Each row has a class, written after it.
[ -40   91  283 -139   69   49   80 -327  -13   53   88    1  -25  -92
 -126   -8   -9  -89 -247   93 -212 -118  -22   41  -73 -124 -338  377
   -6  268   27  -33  -47   38]	<106>
[ 315   82  290    0  151   55 -141 -360  269   64   67  -96   24  175
 -108 -550  -76  179  250 -254   92  -18 -347  -95  -79  101  236  100
 -189 -229   10 -191 -103 -236]	<125>
[ 409 -158   11  -27  108 -180  -60 -167  115  216 -216  -65  -57   28
 -119 -159  -26   39 -258   14  233  166 -311 -144  185  160    7   94
 -125  146 -150   -9 -100  165]	<56>
[ 132  140  104  169 -185   57 -111 -398  282 -295   29  -94  -73 -120
 -203   96  -19   86 -491   30   12   -2 -152  -51 -262  150  -13  112
 -112 -447 -145 -100   23 -271]	<187>
[  85  134  298 -209 -360  -74 -180  -55   67   77  194   52 -130   50
   34 -106 -100  -83 -196   15 -131  -38 -100 -106   83  147   -8 -111
 -205  -51  203  -45 -138  -15]	<33>
[-356 -214 -211  161    9  -26  -36 -273   37 -308 -214   68   84  108
 -128  514  -25  -52  -34  -68   37   94 -271  -96   43 -151 -333   40
  559 -299 -276  -70  134 -229]	<18>
[ 124 -296   36  173  -74   71 -184 -145   18  -59 -446   34   72  297
  -55  -81   81   52 -196  235  196   90 -132  231 -151 -201 -204   48
   13  -42 -443 -166  234   43]	<125>
[  69   99   61  -50 -300   -8  116  -47  131  123  -37   94 -287  145
  -63  180   85   28 -177 -270   36   -9  -38  -32 -138  227  249  -76
  162   56  107 -102   17 -114]	<18>
[ 293  -19  -95   29  -45 -149   83   99  314  246 -434  -92   13   24
 -161   -4   90 -119 -118  -84   63  216 -135  150  -71  -92 -124  -82
  -12   -7 -204  -62   51   29]	<33>
[-520 -175  -54 -112 -355 -303  185    3   25 -184 -163  206   91  326
  144  145 -287 -351 -284  194  181 -198 -186  -93 -146 -102 -343  -89
 -175  298  109  -92  150   37]	<125>
[-594   20  114   73 -496 -116  298  -14  -87 -113   63 -100   52   53
  129  269 -171 -158 -249  244 -191 -258  108  148 -254 -237 -340   66
  -21  170   24  117   15  -52]	<56>
[-220  174 -240  -36  183   44  163 -140   17 -115   41 -108  -23   49
   47 -205 -105  109 -393  105  110   16  -25  155 -170 -299 -139   -6
  -17   -5  -33  -18   26    4]	<141>
[ 118    8   -9  -13  -40   71  110    9  -61  153   72 -202  -61   31
  199  -98   48  149  -32   -9 -137  -10   76  180 -263  -32   18  104
  -43   71   24  -69    8   76]	<181>
[-122 -221 -222  -31 -111 -183  224   -4   -4  -29   -2 -133  -58   -2
   86  194 -167   46  -76   18  -42  -91    1   16 -135  -97 -145  206
  144  115  157   41   63 -258]	<116>
[ -58   29  -38 -139  161  -19   -9 -121 -236 -182  200  159   94 -135
  -64  -74 -255   40   48  -15  248    4  -24  -61   27 -155   69    7
 -195 -182   60 -149 -124 -247]	<116>
[ 307  111  501   51  113  -64   49 -178  158 -135   43   34  -24 -112
  -61 -111   91  156  -13 -314  -42   -6   41   18 -205 -261   16   21
 -170  112 -117  -35  -93   61]	<106>
[ 298 -109  367  247 -358 -251 -102 -218 -209 -267 -158  158   -5   89
  162 -449 -372   15 -410  103   20  -34  141 -201 -208 -394  124   63
   47  147 -168   -7  109 -125]	<187>
[-114 -246 -233  116 -251   60   -3   -5  216   56  101  -61  128  233
   12   -4 -287  116   62  141    8   23   48 -225  -46   64  193   47
   39 -253 -226   -9  132 -203]	<181>
[  43  130   27  137 -201 -253  165   44  -34   -6   86  103   33 -242
  170  146  -47  -66  -59    3  -77  -84  390   -4 -162  -60   95 -113
  149   36  210   99   10 -149]	<187>
[   6 -205  594   74 -233  -57  102 -398 -152 -211  -26  320 -188   54
 -119  167   68 -200 -286 -304 -249   69 -738  126  -42 -524 -292  371
   72  271 -336 -189   65   63]	<56>
[ 474 -310 -342 -163   23   -5   13  175 -350   69 -156  -20  -38 -199
 -122   19 -146  -83 -138  290    1  160  341    6   25 -141 -251  346
   79  277  163   96  180   61]	<187>
[ 233 -167  239 -102  104  -84   43 -202    8  121  -54   84  107   60
  -85 -233  263  -25  104  -71   77  271 -282  -80   55  -66 -336  -78
  180  -26 -169  163    6  116]	<141>
[ 111  237  416   71 -159  116 -224 -371  184  -80  119  100 -151  -52
 -115 -244   -6  105 -241 -128   28 -138 -167 -186 -199  178  135  299
  -90   -2   45  -14   55   77]	<181>
[ -50 -107  421  -76    2 -488  178  -89  280   64 -203  -17  -22 -112
  126  -88   90 -145 -335  -79 -240  108  153   27   93 -379 -206 -289
 -212  110 -256    3 -254 -119]	<116>
[ 134  -81  142  201  -77 -105 -119 -222    1  150 -214  -27  214   86
  -56  -43  -17  207  -35  -29  340   68  -54 -156 -172   82 -209 -180
  230 -145 -190  -72 -125 -165]	<181>
[ -42  -68  369    3 -156 -163   74  180  -40 -124  142  142 -211 -121
   31  314  118 -214 -291  -21 -244 -168 -296  121 -119 -160  -62  441
  192  220 -178  -85 -152  153]	<56>
[ 382 -100  129  105 -206   34   59   27 -313 -196 -218 -144  -13   20
   32 -161  -65   64 -448   18  -44   78 -140 -101 -180  -22  -55   55
  199 -116 -154   97   67 -204]	<141>
[   9    7   54   72  -96  -94   89 -270 -111 -233 -325   79 -135 -149
 -396  229  -12  -29 -396 -162  349  291 -188   50  140 -254 -304 -149
 -233   44 -116   69  -10  140]	<181>
[ 406 -155    1 -426  118  -35   53  483   40   83   78   34   30  -74
  -40   -4  170  -56 -176   31   95   -1  -25 -116 -139  249  -26 -149
 -108   16  116 -150 -103  -12]	<187>
[ 381 -490 -228  168  -32   34 -277  132   90   29 -215  -45  261  100
 -135   14 -157   48  156  168  309  109 -106 -137  106  108 -336   69
  -81  -30  -17   21  118 -165]	<113>
[-135  139  -55   10   31  181 -114 -138  107  134   18  -86  241 -187
   45   35  -12   84 -331  156  -16   68  141   80  -68  153 -202 -140
 -167 -389 -163  -53   -7 -266]	<187>
[  50 -102   33   38 -339  -23  -12 -128   19  129   29  176 -220  268
 -218   52   20 -165  297 -145 -293  161 -406   42 -195 -270  -46  152
  429   -3 -207 -284   50  105]	<187>
[ -51 -191   20  -15 -384 -238   65 -273 -131   73  -54  165   62   18
  104  -80 -184 -158 -112  287   42   14  178  -13 -136 -201 -339   23
 -237  289  184  -24  198   -3]	<33>
[ 256  -43  394  138  -71 -256  139  -29  176 -267  -49    4   32   98
  -95 -479    3  104 -208   79   30  -58   51 -167 -239 -396  127 -297
  -17   96 -187  -13  -29   38]	<106>
[ -55 -275  429  -22 -237  -26 -162   -2  201 -110 -443   29  158  111
   72 -276   40 -163 -361  147 -146 -173  -48 -135 -150  -67 -229  -93
 -342  114 -180  -28  267  -85]	<141>
[ 320 -226   14  225 -302   22 -202  270  339    8  117  231  401  166
 -223 -142 -126 -383  -71  743  210 -186  115 -294   35  268 -187 -128
 -352 -103  -34  -95  -51  -70]	<125>
[  58  116  450 -177   28 -126  -92 -166  127  -17  128   29   69 -163
 -121  -30   86   69 -363  -27  108  -91 -224 -165  -98  109  -67  -51
  -30 -185  -74  -99 -246   16]	<181>
[-222   -7  -30   -2  -56 -381 -239   33   70 -125  -86 -244  -49 -326
  147  -42 -348   38 -271   69   79   14  252 -136  -62   81 -205  188
 -374  -68   70   87 -211  -34]	<113>
[  41  177  -20    0 -129  -86  181   95 -101 -109   48  232 -173 -149
  -85  122  -70 -160 -355 -106 -120   16  203 -152  -64 -179  -32   25
  318  139  132   64  -19 -158]	<141>
[ 423 -579  352  183 -284 -512 -168 -143  -84  -75 -281   86 -249   54
  -38 -123   -5   36  293 -207   41  143   31 -192 -126 -231  -46  121
  230  158  -28 -160  -88 -200]	<18>
[ 118  158  281  221  -33  -48 -125 -245  178  -88 -176 -118  -50 -323
  -10  -11  -33  282 -304 -231   -2  -84  112  134 -124 -206  144  -43
 -233  -52   39  -23   53  -55]	<18>
[  -3 -235 -300 -183  297   30  156   71  261  127  320  103  449  -66
 -162  -54   60 -198  242  386 -112   80  -41 -261   12 -118 -268  -97
   43 -192 -105 -116   58   94]	<181>
[-204  122   32 -122  -77   43  107  -47  191   70  191   19 -135  223
  -62 -118  -41   -2   -9   79 -146 -190   45 -128  -46  -56  220   14
  146  201   53  -53  -11  195]	<18>
[-124 -181  305 -251  204 -101   37  -57  -30 -480   43 -195   -1  223
  240 -209  -74   41 -204   35 -282 -252   29 -264 -114 -325 -287  219
  365  217  -10  106  -15   23]	<18>
[ 153 -262   28  297 -348 -222   48 -222   24   45  157  -80  167  157
  213  220 -286   -8  -21  213  -64 -139    2  -20 -139 -164 -340   55
  -65  112   89  -76 -142 -148]	<141>
[ 189  265  426 -198  359  -90   40 -102  153  -96   92 -110  -17   25
   18 -899  135  -88  -65   54  123  -98 -347   37 -108   13  199  241
 -154  -29  -62   96 -151  157]	<116>
[ 150   48  -55   45 -280   24  -85 -139 -177 -204   29 -391  -49  -24
  288  466 -234  229 -119   58   17 -169  439  375 -402  -12 -135  295
 -176 -204  199  -29  -59 -133]	<181>
[-331 -282 -182  269 -464 -177  267   15 -111   16 -105   81  221  -75
   62  299 -199  -52 -115  417   83   32  302  158 -135 -328 -269  -96
 -252  257 -136  210  337  244]	<106>
[  79 -156 -186  -69 -156 -195  280 -114  224  107  250  -63 -117  141
   24  129  141 -168  104  179 -115   82 -125  -89  -89  277 -107  193
  158  -23   30  111  -36   27]	<116>
[  95   57  239   34 -159 -151  194  -47    2 -202   17  152 -159 -141
 -135   16  -75 -101 -245 -190 -150   59  141  -91 -122 -388  -47   63
   19  123  -44   51  -45  -96]	<141>
[-114  157 -170   19   31   12  105 -144  117 -104   19  -41 -255  129
   85 -208   11  132  -76  -33  137  -20  150  304 -209 -124  308  140
  -85   56   66  -29  157  -21]	<113>
[-394  181 -130  270 -534   -8  137   -4 -146   69 -177  -29 -146   15
 -104  210 -192  129   74 -246 -126  126  122  144  -71 -257  185 -258
  265 -105  -52   99  135 -160]	<113>
[ 431  -19 -193  -40  -71  -57   69 -277 -174  143  225  255   14 -102
 -126  372 -186  -19 -299   79  -37  116 -183 -111  -95 -116  125   54
   95 -124 -112 -400  -85   18]	<141>
[-118  -52  174  112  -55 -270  276    6  287  151   72  269  163 -110
 -169 -162  138 -147   50    8  -20  168   32 -117   16 -264 -111 -346
  106   30 -173   78    0  -64]	<106>
[ 322 -330 -149 -218 -160 -117 -187  293 -178 -410  -90   82  -53  180
  -39  115 -251 -227  140   14  -33   92   51 -198 -151 -292 -285   72
  179  -44  114 -168   58   45]	<18>
[-152   98   23   87  -98 -148  124 -116  206   -2   71   19 -268  -17
  -38   75  139  -33  -95  -50 -101   14  -12  130  -98  -85   96  163
  192   23  -82   17  -38   18]	<56>
[ 540 -458   25   -7   36 -211  205 -163 -136  -56 -409   29  265  153
 -138   34   25   97   76  -10  279  266 -120   58 -344 -404 -176 -122
   14  -93 -425 -239  151  -16]	<125>
[ 330  100   63  166   88  -26  125 -275   38   56 -163    6  226  -31
  -44   87  -78    0 -112  -19   67   43  132  -66  -90   15   13  -80
  -45  -56 -183  -95  -37 -154]	<106>
[ -48   21  -23   68 -178 -166   78   95   11  -73   36  273  -94 -162
  -57  203   -8 -192 -280  -24  -42  161  133 -269   34    7   -8  -52
  179   -8 -123   56  -15   32]	<181>
[ 128 -110  255  -59 -394 -568  -44   29  118 -195 -452    4 -131  -94
   97   15 -115 -486 -254   -2 -380   76   93  -23 -118 -363 -166  -49
 -125  -17  -58  -33   27   88]	<141>
[  86  179  333 -246  251  -36  132   34 -146 -362 -186   74  159  -30
  -99 -337  -56   22 -343  -56  258 -143    8 -162  -99 -176  248 -216
  -40 -126 -163  -20  -59 -209]	<116>
[   8  -67  255   83 -200 -193  262 -400  218  -46   50  121  321   61
  -62    0   50 -234  -95  217 -173  -50  -76 -248 -405 -131 -281   86
  260 -141 -322  -50   82 -127]	<56>
[ 200   64 -178  157 -145   68 -100  -97   52   27  113   51 -170   66
  -62  278  -77  225 -206   17  225  -65 -161   -9   -9  214  230   -8
  -23    7   48 -110  -43   63]	<116>
[-437 -130 -258   39   67   82 -196 -220  167    8 -383 -233 -300  272
 -191 -145  -32  228  128  -25 -130   90  186   91  120 -337  -98   21
  251   71 -158  -45  110 -114]	<56>
[-154   38  208 -106  -47  183  -33    5  102  -56  277  162  165  209
 -247 -213  -59   69   65   76  220 -131 -391 -117   39  -51  126 -225
 -147 -171 -112 -195  -88 -111]	<33>
[ 305  -29   18 -159   17 -199  139   13   90  -29   99   11 -119  -76
  -62  -41   53 -165 -302  177  -88   48 -100  -20 -108   -1  -52  224
   45  108    4   -2   -6  222]	<106>
[  28 -277   42  -82 -126  -81   56 -130  -42  238  537   77  315  112
  336 -320 -269  -53  346  194 -190  -38 -146  -91 -164  -89 -286  163
 -172   11  210 -130    8 -129]	<125>
[ -68   38   14 -139 -346 -287   40   92  131  102  187 -235 -334 -185
  193   35  -74   49  -27 -133 -368  -29   -1   96 -221   30   27  283
  110  -32  290  155  -18    4]	<116>
[ 322 -265  -69   98 -219 -118  145 -244 -283 -166  132   88   29  146
   64  247 -148  -25  -32  209  189  -30   32   82 -101 -163  -46  -10
  -78   64  136 -202  -21  -72]	<18>
[ 183  -97   94 -270  -10 -345 -115  -54   29  -41   25 -162 -267 -134
   28 -304 -278 -201 -354  266  -11 -140   59 -126    1   87   31  615
 -329  264  233  -20 -170  191]	<181>
[  47  -11  143 -166  -62  107   50  161  -14 -143 -285  146 -181  131
 -213   48   93 -320 -102 -135 -348   -5 -169  -27  133 -297 -134  -51
   81  284  -45  -65  109  102]	<116>
[-113 -267  134   35   -2 -128  -78 -383  -55 -103  -77  120  272   77
  -10  -94  -58   45   74  202   78   91   71 -125 -243 -175  -39  -37
  -20 -334 -488 -285   33 -237]	<113>
